Here is a tiny trained network, its code and every weight. The questions are about switching its units off for an input and a class, where a switched-off unit gives its printed mean instead of its output.

import numpy as np


def w(rows, s, z=0):
    codes = np.array(rows[::2]) - 128.0
    scale = np.full(codes.shape[1], s)
    scale[-1] = z or s
    return codes * scale


def f(y):
    return np.maximum(y, 0)


def log_softmax(a):
    a = a - a.max(-1, keepdims=True)
    return a - np.log(np.exp(a).sum(-1, keepdims=True))


def net(x, mask):
    res = np.array(x, float).reshape(1, 5) / 4 @ E
    y = f(res @ A[0][:, :-1].T + A[0][:, -1])
    res = res + np.where(mask, y, B[0][:, -1]) @ B[0][:, :-1]
    return log_softmax(res[-1] @ U[:, :-1].T + U[:, -1])


A, B = {}, {}
E = w([
[147,137,93,104],'x0',
[122,183,62,112],'x1',
[132,128,113,254],'x2',
[47,189,202,99],'x3',
[246,175,145,143],'x4',
],0.0088)
A[0] = w([
[68,142,167,121,118],'neuron 0',
[105,115,121,2,157],'neuron 1',
[84,147,42,115,145],'neuron 2',
[162,65,72,136,254],'neuron 3',
[193,175,145,77,144],'neuron 4',
[128,119,142,79,128],'neuron 5',
[67,115,201,175,164],'neuron 6',
[87,136,138,68,141],'neuron 7',
[166,123,93,222,119],'neuron 8',
[183,237,137,79,195],'neuron 9',
],0.011,0.0065)
B[0] = w([
[211,172,117,51,184],'neuron 0',
[130,33,77,161,247],'neuron 1',
[100,70,78,87,201],'neuron 2',
[98,57,130,233,255],'neuron 3',
[58,137,175,183,196],'neuron 4',
[191,71,78,163,167],'neuron 5',
[107,215,158,131,211],'neuron 6',
[146,77,101,49,202],'neuron 7',
[170,34,60,121,230],'neuron 8',
[59,101,189,254,241],'neuron 9',
],0.0074,0.0085)
U = w([
[132,18,3,130,250],'0',
[72,188,244,200,109],'1',
[111,174,104,56,3],'2',
],0.0069,0.0024)

Each question gives the input, the list of numbers given to net, and the class t.
The units are the neurons (one row each of A and B). Each row of codes is followed by its name. A weight is (code - 128) times the scale printed after its matrix; where a second scale follows, it is the last column's (A, B and U).
mask holds one flag per neuron, in row order. A switched-off neuron (its flag False) gives its mean, the last column of its row in B, instead of its output. The means were averaged over made-up inputs and are rounded, as every weight is.
A unit's drop is (log p(t) with every unit on - log p(t) with that unit switched off) / (log p(t) with every unit on - log p(t) with every unit switched off).
The circuit of an input: a set's keep is (log p(t) with only the set's units on - log p(t) with every unit switched off) / (log p(t) with every unit on - log p(t) with every unit switched off). Starting from all 10 units, units are removed one at a time, each time the one whose removal leaves the highest keep (on an exact tie, the one counted first), for as long as the keep stays at least 0.8.
circuit, biggest first: the units of the circuit, biggest drop first
k most important neurons: the k neurons with the biggest drops, biggest first
drop when u is switched off: that unit's drop, to one decimal
input [1,5,5,4,7], class 1: circuit, biggest first -> (neuron 9)
input [7,4,-6,-6,7], class 1: circuit, biggest first -> (neuron 9; neuron 4)
input [-5,2,4,2,-4], class 2: 2 most important neurons -> (neuron 9; neuron 3)
input [5,-2,4,1,-5], class 1: circuit, biggest first -> (neuron 1; neuron 8)
input [0,-5,-2,5,-1], class 2: 3 most important neurons -> (neuron 3; neuron 9; neuron 0)
input [-2,-5,6,-3,-7], class 1: 2 most important neurons -> (neuron 6; neuron 1)
input [-3,0,-8,0,7], class 1: 2 most important neurons -> (neuron 9; neuron 4)
input [0,-8,4,-1,-1], class 1: circuit, biggest first -> (neuron 1; neuron 6)
input [3,6,2,-1,8], class 1: circuit, biggest first -> (neuron 9; neuron 4)
input [-8,-4,0,6,-8], class 2: 2 most important neurons -> (neuron 0; neuron 9)
input [7,8,-5,6,4], class 1: 3 most important neurons -> (neuron 9; neuron 4; neuron 8)
input [-7,-7,6,-1,-3], class 1: drop when neuron 7 is switched off -> 0.1
input [-3,6,5,8,-5], class 2: drop when neuron 6 is switched off -> 0.0
input [-7,-2,-2,1,-6], class 2: drop when neuron 8 is switched off -> 0.2
input [-4,-3,1,2,-4], class 1: circuit, biggest first -> (neuron 6)
